Below are the code and all the weights of a small trained network. Each question names an input and a class and asks about switching units off, where a switched-off unit gives its printed mean instead of its output.

import numpy as np


def w(rows, s, z=0):
    codes = np.array(rows[::2]) - 128.0
    scale = np.full(codes.shape[1], s)
    scale[-1] = z or s
    return codes * scale


def f(y):
    return y / 2 * (1 + np.tanh(0.7978845608 * (y + 0.044715 * y**3)))


def log_softmax(a):
    a = a - a.max(-1, keepdims=True)
    return a - np.log(np.exp(a).sum(-1, keepdims=True))


def net(x, mask):
    res = np.array(x, float).reshape(1, 3) / 4 @ E
    y = f(res @ A[0][:, :-1].T + A[0][:, -1])
    res = res + np.where(mask, y, B[0][:, -1]) @ B[0][:, :-1]
    return log_softmax(res[-1] @ U[:, :-1].T + U[:, -1])


A, B = {}, {}
E = w([
[79,124,96,130,6],'x0',
[73,200,179,143,140],'x1',
[176,33,199,74,113],'x2',
],0.016)
A[0] = w([
[106,193,140,102,139,216],'n0',
[128,86,88,115,142,88],'n1',
[119,130,194,86,123,192],'n2',
[83,130,149,123,167,127],'n3',
[104,84,117,125,63,169],'n4',
[115,60,145,105,159,176],'n5',
[142,143,195,126,168,203],'n6',
[99,195,84,192,124,132],'n7',
[183,59,183,87,129,232],'n8',
[96,157,95,157,119,72],'n9',
[116,110,134,164,100,116],'n10',
[157,99,154,124,110,83],'n11',
[234,102,151,120,113,185],'n12',
[118,91,119,107,8,204],'n13',
[165,148,70,175,152,189],'n14',
[119,163,120,126,59,130],'n15',
[134,204,87,180,115,254],'n16',
[94,169,156,167,143,224],'n17',
],0.017,0.0038)
B[0] = w([
[91,210,228,183,203,178],'n0',
[187,95,188,112,128,157],'n1',
[173,125,148,138,58,181],'n2',
[151,133,187,108,158,158],'n3',
[89,54,153,149,25,192],'n4',
[192,170,86,49,52,193],'n5',
[167,146,187,79,101,202],'n6',
[53,176,72,164,188,209],'n7',
[163,169,62,28,36,253],'n8',
[67,133,67,142,138,168],'n9',
[84,87,145,149,154,145],'n10',
[96,116,108,104,119,168],'n11',
[181,145,49,75,115,216],'n12',
[60,2,122,164,19,232],'n13',
[190,79,41,174,207,179],'n14',
[58,118,134,152,87,178],'n15',
[75,161,110,235,195,208],'n16',
[91,182,250,138,122,185],'n17',
],0.0086,0.022)
U = w([
[200,52,91,174,188,250],'0',
[71,99,97,205,96,88],'1',
[105,195,107,167,187,21],'2',
[149,138,222,142,137,133],'3',
[143,9,121,125,48,141],'4',
[183,159,79,78,123,158],'5',
],0.015,0.0025)

Each question gives the input, the list of numbers given to net, and the class t.
The units are the neurons (one row each of A and B). Each row of codes is followed by its name. A weight is (code - 128) times the scale printed after its matrix; where a second scale follows, it is the last column's (A, B and U).
mask holds one flag per neuron, in row order. A switched-off neuron (its flag False) gives its mean, the last column of its row in B, instead of its output. The means were averaged over made-up inputs and are rounded, as every weight is.
A unit's drop is (log p(t) with every unit on - log p(t) with that unit switched off) / (log p(t) with every unit on - log p(t) with every unit switched off).
The circuit of an input: a set's keep is (log p(t) with only the set's units on - log p(t) with every unit switched off) / (log p(t) with every unit on - log p(t) with every unit switched off). Starting from the 12 units with the biggest drops (on a tie, the unit counted first), units are removed one at a time, each time the one whose removal leaves the highest keep (on an exact tie, the one counted first), for as long as the keep stays at least 0.8.
circuit, biggest first: the units of the circuit, biggest drop first
unit that matters most: the unit with the biggest drop
top k neurons: the k neurons with the biggest drops, biggest first
drop of u: that unit's drop, to one decimal
input [-8,-6,-4], class 0: circuit, biggest first	n14
input [-4,-5,-2], class 0: circuit, biggest first	n8, n14
input [3,5,-2], class 2: circuit, biggest first	n13, n0
input [8,-7,-4], class 1: top 3 neurons	n16, n8, n7
input [2,3,1], class 1: top 3 neurons	n8, n6, n5
input [5,3,1], class 1: top 3 neurons	n8, n5, n6
input [-1,3,8], class 5: top 2 neurons	n8, n13
input [-4,-7,-3], class 0: top 2 neurons	n14, n8
input [-8,-1,-3], class 2: top 2 neurons	n13, n4
input [-2,-7,-7], class 0: top 3 neurons	n14, n0, n17
input [-5,-6,-6], class 0: drop of n14	0.9
input [-2,0,3], class 5: drop of n13	0.2
input [1,7,-3], class 2: drop of n16	0.0
input [-5,-2,-3], class 0: drop of n0	0.1
input [0,8,-1], class 2: unit that matters most	n7
